Each row has a class, written after it.
[  7  -6 -18 -23 -24   8 -33   2   7   5 -30 -14  -1 -10  42   8  21   6
   6 -69   3   5  42 -19  -2  28  19 -17 -14  35  46  18 -27  16  -2 -33
  26 -33 -24]
Q
[-27 -18   9   9 -20  14  20  20  18   8  -9 -19 -11  18  -3  39   8 -16
  25   6 -21 -14  22   3  -3  24  17 -53   6 -33 -49   0 -11   0  34 -29
  14 -38 -22]
S
[ 14   2  -9 -28 -33   8 -29 -18   7  10 -25  -2  11  16  39  -2  13   2
  14 -39  20  30  52 -21 -18   9  38 -19  23  44  65  20 -10  29 -10 -19
   3 -37 -14]
A
[   2  -24   13  -65   -3    4   -1   15  -35   -9  -16   -3   25  -19
   45   10  -48   47  -14  -26   -6  -21   11  -31  -52  -13   36   -1
 -114   53    3   -8  -20   62   36   15   -1  -15  -55]
M
[-48 -13   5 -25  -6  10 -41  35   3  35 -74  61 -39 -16  38  23 -59  42
  -8  31  18 -22   3 -28  34 -20  -3 -31  33  29 -27  -2  -3   1  64  -7
  15 -45 -32]
N
[ -7  12  -3 -22 -13  16 -40  -3  20  -2 -46  14  -1   3  22  -1  15  13
  22 -64  17   7  42 -32  -1  12  12   4  11  28  57  24 -16  10   6 -18
  19 -24 -16]
Q
[-27  -2 -11 -31  27 -30  14  17 -66   5 -16  10  42  -9  25  47 -21   6
  -1  -2  -2  39   1   2  12  69 -13 -16 -29  40   1  15 -14 -14  15  11
 -43 -29 -25]
Z
[ 35  -1 -21 -29 -21  -6 -23 -15  15   3 -10 -13 -12 -14  17  18 -12   6
   2 -53  -5   2  28 -21   3  44  18  -1  14  43  50  23 -32  18 -12 -18
   3 -22 -12]
M
[ -13  -22   -9    4   24   17    0   -9   11    6  -43   50   60   14
   71   -1  -36   11   10   15    0  -23   27   21   -2   -1   17  -12
  -66   48   -8   32    2   38   27  -13   -9  -22 -103]
S
[ -9 -13 -16   7  -9  29  16   1  23  18 -23 -10 -13  -3 -12  28  12 -18
  12  -9 -24  -6  30  24 -12  -5  16 -32  50 -21 -19  -7   0  -2  14 -35
  -8 -42  -1]
A
[ 32  -2  -8 -28 -16 -13 -13 -18   6  -2 -10  -7   6  -3   0   3 -10   5
  10 -49   3  11  27 -17 -15  22  10  10  10  30  44  16  -3   3 -11 -22
   6 -20   0]
M
[-17 -33  -7 -28  10  54 -42   7   9  38 -31  37  31   8  75  37 -59  42
  -8  -7  -2  13  46  31  26  42  41 -36  28   6  -8 -24 -14 -30  82   9
   5 -52 -52]
M
[  0   7 -21 -24 -26  -5 -37   9   6   0 -30  -5  -7   0  18  16   2   6
   9 -53  15  13  48 -33 -13  -7  12 -24  32  36  63  10 -11   4  45 -17
  -1 -29  13]
L
[-12 -17   3   7  -6  30  -8  11  27  17 -18 -21 -20 -15  -9  30  29 -16
  24 -10 -27 -13   2  11   9  18  -4 -20 -21 -13 -36  -6  -2  -4   5 -28
   7 -46 -62]
Q
[  8   4 -13  10 -24 -24 -17 -25  10  18 -13   2  11  14  16  -5  11  10
   2 -37 -10  16  26 -10   2  40  13 -16  36  14  69  33  -1  13 -33 -13
   9 -30 -12]
Z
[ 35  -2 -13 -25 -21  -5  -7 -17   7  27  -9  12  -1  -6  24   5 -20  21
  10 -42 -12  22  31 -21  -1   8  15   4  17  17  49  25 -15   5 -11 -15
  22 -18  -1]
M
[-29 -14 -11 -33  34  29  -7 -10  -1  -7  35  48  60   5  25  35 -32  39
  -1 -44  -5  17  53  39 -11  17  14 -26 -56 -19  -5 -18 -35  15  26   9
 -50 -50   1]
R
[ -7 -16  22  23 -13  29  -2  17  19  16 -41 -36 -19  11   0  24  10 -16
  10  -2 -29 -14   0   5  18  17  26 -61  19 -39 -61 -19  -3   9  26 -21
  -5 -48 -29]
T
[ 12   3  -6 -36 -21 -24  -3   5  -8  13 -16 -10 -19 -14   5  -4  -9   0
  14 -42  27 -10  39 -26  -2  19  24  -7 -21  33  71  13 -27  34 -11 -27
   4 -19  -1]
C
[  8   0   0 -28 -19   7 -31  -6  -3  -1 -35   3  10 -15  35  -5   6  -7
  15 -55  14  13  42 -21 -14  15  21 -13   7  43  59  21 -21   5  13 -28
   7 -10  -2]
N
[-69 -11   5  33 -11  -4 -17  40  -7  33  -3   7 -16  18  57  18 -76  18
  21 -16 -10 -27  52  27  22  10  53 -57 -50 -20 -25  17 -25  11  72   6
   7 -19 -66]
S
[-34  -1 -38  38  42  29 -18   5   9 -17   0  -3  16 -29 -14  47  12  -5
  18  23 -25   4  20  55  35  23   8   1   1 -54   9  -1 -50 -25  43  41
 -22  53   9]
Q
[ 21  10  -7 -13 -24  10 -42 -11  16   4 -48 -14 -19  -3  34   4  13  15
  13 -43   5  -7  31 -42   2  24  15 -25  -1  52  50  34 -22  30 -10 -22
  18 -36 -11]
Q
[ -7 -12   5  37  -8  15   7   9  35  14 -13 -13 -21  -1 -24  29 -13 -10
  29  -8 -37 -21  19  19   8  17  -4 -38  12 -46 -57  -3  -5  -7  19 -26
  22 -24 -27]
K
[ -3  -9  21  12 -21  20   7   5  25  17   0 -22 -21   8  -9  22   6 -20
  32 -24 -40 -24  29  19   4   8  -2 -54  32 -54 -46   5  13  -6  28 -21
  19 -28 -15]
R
[ -8 -11  18  19  -4  34   0   8  15  19 -23 -37 -26  -5   3  24  12 -29
  22  18 -21  -2  10  -3  13 -21  22 -41  23 -14 -28   2  -5   0  17 -11
 -16 -31 -21]
N
[ -9  -8  -7 -20 -33 -20  -9  -1  19   5 -27  -7 -12  16  15  -1  10   2
  21 -28  27   9  41 -17  10  15  29  -6   0  34  51  26 -16  25  -4 -24
  18 -15 -16]
S
[-25  -8 -26 -70 -33  22 -23  18  21 -29 -27  55  -8 -12  16  25 -23  14
   5 -13  26 -29  38  24 -19  64  -7  11 -18  96  87   2  -8  20  -3  17
  -8  17 -64]
A
[ 12   9  -5 -45 -29  -7  -2  -2  -1   3 -27   5 -17  -2  35   2   4   2
  12 -84   9   5  40 -39   9  25   1  -5  24  42  46  36 -16  24 -17 -23
   1 -11   5]
R
[ -4 -12  12  38   0  35  -5  -1  27  14 -32 -31  -9   9 -11   8   8 -15
  31   7 -29 -24  26  31   6  -2  21 -36   4 -25 -18   3  11   1  16 -39
   7 -31 -25]
Q
[  9   3   1 -40 -33   1  -6 -16  12  11 -31  -7  -4   2  20 -16  14   8
  18 -44  21  29  35 -32 -23  18  42 -10  -4  44  61  28 -25  37 -22  -7
   9 -19 -11]
A
[ 16   3   4 -30 -29   0 -31  -6  -7   3 -39  -2 -11   0  33  -7   9   6
   1 -47  19   8  24 -30 -15  14  18 -12   1  53  27  -1   4  26   0 -19
  -3 -31  -9]
T
[-16 -19  10  34  -5  -1  21   2  19  11  -6 -33 -12   9   4  26  13 -38
  15  13 -25   9   6   4  -4  25   9 -85  32 -32 -64  -1  -7  -7  41  -3
  -3 -39 -20]
L
[ -4   7 -23 -35  16 -11  33   8 -13  31  27  30   7 -32  -1  26 -56  -2
  17  22   5 -36  49  52  -8  23 -16 -29 -36  40  24  26  -5 -18  41 -22
  -3 -24 -36]
C
[ -8 -19  15  -5   5  24 -11  -9 -45  10 -60  29  19  14  71   8 -62  38
  13 -18  -3 -26  44  -1 -50  35  16 -67 -24  56  -8   8  37   6  52  33
 -40  -5 -16]
R
[-31 -17 -14 -76  -6  27 -67 -10   5   8   2  11  -7 -28  15  23  40   3
   0 -47   7  19  48  11 -41  15  45  17 -27  11  74 -41  -8  18  15  64
   2 -34 -86]
A
[  5  11   3 -16 -41 -33 -20 -17  -4  15  -2 -10  -9  -8 -10  -3  14  19
   9 -35   3  16  13 -20 -24  31  -4 -14   4  51  45  21   5   9 -11  -7
   4 -25  -1]
Z
[-50 -26 -37  34  -5  17   9  32  36   7 -15  18 -29   6  29   6 -44  24
  12 -60   3 -23  43  20   5 -24  26  10 -55  12   6   2 -10  17 -15   7
 -47 -12 -43]
S
[  0 -14   4  19  -9  24   1  26  27  14 -31 -21 -22  14  10  38  -4 -32
  22  -7 -26   5   6   8  33  11   4 -48  40  -6 -36 -11  -8  -9  29 -29
 -17 -44 -14]
L
[ 18  -1 -16 -23 -41   2 -31   2  18  19 -28  -9 -32   3  48  -2   0   9
  -1 -45  14   9  19 -43   2  47  26 -15  32  46  54   9 -13   1   7 -27
   8 -21  10]
L
[ -2 -25  16  10  -3  20   1  18  16  16 -40 -40 -22   8  -6  33   0 -35
  26 -11 -32 -16  22  15   4 -18  24 -52  43 -25 -20  -4   2  -9  18 -31
   1 -38 -19]
N
[ 10  -9  10  32   0  20   1  12  22  17 -35 -10  -5  -5  -6   4  -9 -13
  20  11 -36 -13   9  29  21  -9   6 -47 -12 -31 -49   5   2  13  15 -30
   5 -40 -33]
T
[ -9 -26  10  15   2  22   3  15  28  32 -33 -29 -21   1  -9  32  12 -14
  34   1 -40 -11   5  22  17   3  13 -36   1 -37 -38   1  -5  -5   9 -25
  22 -34 -57]
Q
[ 22   7   7 -41  -9 -15 -12 -14   2  17 -29  12 -11  -8   4  -5 -15  -1
  22 -39  27  -7  35 -17 -18  19  18 -17   4  59  59  13 -23  26  -3 -17
  -4 -21  -2]
C
[-14 -12  -2  35   6  24  21  18  29   7 -27 -27 -24  -2 -19  29   4 -30
  24 -12 -36   1  11  -4   6  11   6 -57   5 -35 -41   1 -14   5  15 -17
 -33 -55 -15]
L
[ -6 -18   2  35  13  21  10  -4  18  10 -20 -25   1   0  -1  27   5 -17
  20 -10 -24  10  29  13   9  28  10 -46   5 -42 -62  -8  -8  -5  16 -13
   3 -45 -24]
K
[ 25   7  -6   1 -22 -19 -19 -35   9  24  -2  -6   5  10  24   8   5  26
   0 -10 -11   1  10 -14   5  14  12  -2   8  38  49  23  -4  39 -22 -23
  -6 -37  -9]
Z
[ 13  -1 -12 -42 -23 -14 -12   8  -2  19 -33  -3 -27 -16  18   1  -5   3
  16 -57  26   1  47 -41 -17  33  25 -24  22  34  64  15 -30  13   4 -13
  17 -18   9]
C
[  6  -9  14   9 -11  27  -5  -1  34  11  -8 -14 -10  -4   1   7   6 -14
  23   4 -26 -15  25  15  12  12  -3 -55  30 -31 -59  13   4   3  31 -25
  18 -36 -14]
R
[-55   6  38 -29  38 -33 -14   8 -38  -6 -48  -8 -34 -17 -20  35 -38 -19
  33  29   8 -32  39  41  30  30  22 -37 -44  10  -6  -3 -14  43  85  40
 -18 -17 -58]
T
[ -9 -44 -32   6  12   1 -11   1 -37  29   2 -25  -3 -28  44  49 -15 -19
  18  -1 -17   2  37  43  44  58  39   1 -82   3  44 -14 -24  23 -17 -45
 -57 -30 -60]
N
[  6   5 -13  -5 -23   8 -32  -8  15   6 -41   3   9 -11  14 -12  24  14
  13 -62   4  14  33 -25  -6  19  11 -17 -11  23  56  34 -23  11  -9 -29
  24 -25 -15]
Q
[ 24  19  -2  -1  -9  15 -36 -16   9   6 -17   0   5   1  27 -10 -17  20
  21 -42  14  17  55 -19   2  26  13  -6 -24  27  36  20  -5   6  -2 -17
  10 -38   5]
K
[  4 -19  -1  38   1  27  11  -2  31  27 -18 -16  10  12   9  21  12 -19
  14  13 -43   0   2  21  12 -16  28 -45  14 -31 -53   9 -18   3  12 -25
   2 -32 -29]
S
[-24 -25 -22 -44   6  -1 -46  40  -1 -26  34  -7  44   1  41  35 -21 -11
   4 -18  33 -12  36  -1 -45  42  18 -30 -32  19  -7 -20 -14  -7  51  23
  -3 -16 -88]
C
[-28 -26  -4 -15   6  13 -56   3  13  -1  -7  60   9  17  14  62 -40  23
  10  24  10  -6  12  64  27  29  -1 -18 -24  50 -13 -47 -17   0  35  14
 -41 -32 -36]
S
[ 25 -14 -14 -14  -1  -9 -15 -14   8   5 -25 -30  -2   6  22  11 -15  11
  18 -35   8  16  41 -20  12  30  30   5   6   1  40  16  -8   8  -4  -7
   3 -29  -1]
M
[ -4  10  -2   9 -15  13 -30 -16  11   3 -32  -5  -4  19  26   1  14  12
  17 -45  13   6  38 -28   1  10  20 -11   1  25  58  24  -2  14 -16  -3
  -5 -28 -11]
Q
[ 13 -49 -11 -68   9  14 -26  38 -18   3 -69  11   7 -16  24  20 -13  -6
  -8  16 -29  20  11  43  32  47  53 -28 -32  35  64 -16 -48  47 -25  16
   6  14 -76]
T
[ 22  14 -18  -3  -7  -3 -35  -3  11   0 -13  -8   2  -5  30 -15 -14   8
  13 -53  16  27  38 -18   4   2  21  -3 -17  32  50  17 -24   9  12 -25
 -16 -28  34]
L
[-37  10  15  -2 -36  31 -18  25 -53   1   1  61   0 -21  11 -34 -40   4
 -14   3 -21   1   9 -23 -92  35  17 -48 -73  41  -9  -7  27  23 -11  -6
 -31 -36 -44]
A
[ -2 -20  26  14  -1  16  26   5   8  35 -29 -19 -15  17  -5  26  -7 -34
  30  21 -18 -22  18   3   4  33  29 -67  42 -39 -31  -8  -1   4  23 -31
   2 -44 -23]
C
[-69 -38 -46 -87   8 -23  43  10   7  30  12  39  10   4  23  69 -30  62
 -19 -28   2 -34   8 -13 -89  24  29   2  25 -26  -2 -10 -17 -20  61  34
  24   7 -47]
A
[  1 -17  15  18 -24  15  -1  -4  23  12   3 -22 -13   7  -4  15  19 -23
  16 -25 -29 -18  13  21   7  27  -3 -46  33 -42 -46  -6  16  -8   8 -23
   7 -25 -14]
R
[  0  -9   8  34  -4  25   2  -4  27  23 -11 -28 -15   1  -9  24   9  -5
   5  27 -54 -12  -7  16   4  25  19 -46  44 -25 -39  -3  -7  11   6 -11
  -9 -39 -13]
Z
[-63 -43 -65  -8  24 -23  56  38 -35  11 -14  29  43 -25  36  43 -22  24
 -27  -2 -11  35  26 -17 -36   0  -1 -70 -22 -27 -26  16 -30 -10  58  24
 -15 -18 -24]
L
[  9  19  10 -13 -32  -1 -10   0  -6  20 -53  16 -18  -3  33  -6 -13  25
  19 -51   8  16  41 -28  15  11   9 -36  -3  24  38  29 -20  22  11  -5
  14 -26  19]
T
[ -1 -14   3  13 -11  23  -5  10  24  10   3 -20 -12   5  -5  15  -9  -6
  23 -18 -27 -20  32  18  -4   6   0 -45  13 -37 -49   1  19  -9  20 -27
  -3 -41  -8]
R
[  6   8   6 -21 -29   0 -50  -7  17  16 -32 -12 -14  -5  18   2   8  -7
  25 -71  16  17  37 -30   7  15  27 -14  31  29  62  24 -27  -5   8 -27
   8 -26  -8]
N
[  2 -16   1  14  -7  26   0   4  29   9  -2 -20   0  11   7  13   3  -4
  11 -25 -30 -22  17   0  -6   8   7 -38  25 -51 -54   2  14  -3  15 -31
   1 -39 -11]
R
[  3  -6  13  32   2  18   6  15   7  15 -35 -19  -9   7   1  11 -14 -16
  20  -8 -42 -17  23  12 -13 -32  13 -62   3 -35 -56   2  15  13  24 -18
  -2 -49 -26]
T
[  0  -6  21  29   0  20   3   2  17  10  -4 -28   3  16  -5  25  -2 -30
  30   5 -25   2  27  17   7  17   3 -50   7 -26 -53   2  12 -11  18 -13
  14 -42 -50]
K
[  6  -5  18  35 -15  32 -15   5  10  23 -28 -31 -20   2   9   6   5 -22
  20  -5 -34  -5  21  14   4  -5  24 -63   4 -21 -41  -5  12  11  19 -10
  -8 -48 -38]
T
[-18 -24  -5  27  -5  31   3  18  24   0 -16 -42 -13   3 -14  38  23 -22
  21   6 -29 -11  23  30  20  28  12 -52 -13 -29 -15  -3 -10   2  -5 -19
  -5 -39 -41]
Q
[ -3 -23   4  35  -6  31   1  -3  28  20 -19 -30  -9   2   4  32  16 -31
  18  -9 -37 -16  14  12  12   2  20 -48  24 -41 -24  -2  -7  -2   5 -36
 -12 -44 -29]
N
[-16 -60   1 -83 -19  20 -30  38 -14  -2  -5  30   5 -13  33  -2 -16  -8
  -8   3  16  18   6  24 -60   5  21  10 -41  92  20 -52  31  -7 -20  -5
 -13  -1 -88]
N
[-14  14 -12 -12   5  -3  -8  -5  16 -22 -37  10   4  -2   2   4   7   6
  16 -53  18 -13  42  -6  16  17  -3  14 -18  20  58  30 -22  20  -7 -25
   5 -18   1]
Q
[ 13   3 -21   5 -20  -4 -31   3  16  -1 -37  -6   7   7  27  -4  -9   8
  13 -51  11  14  44 -18  -6   1  12 -31  21  25  53  21  -6  -5  31 -16
   2 -19  18]
L
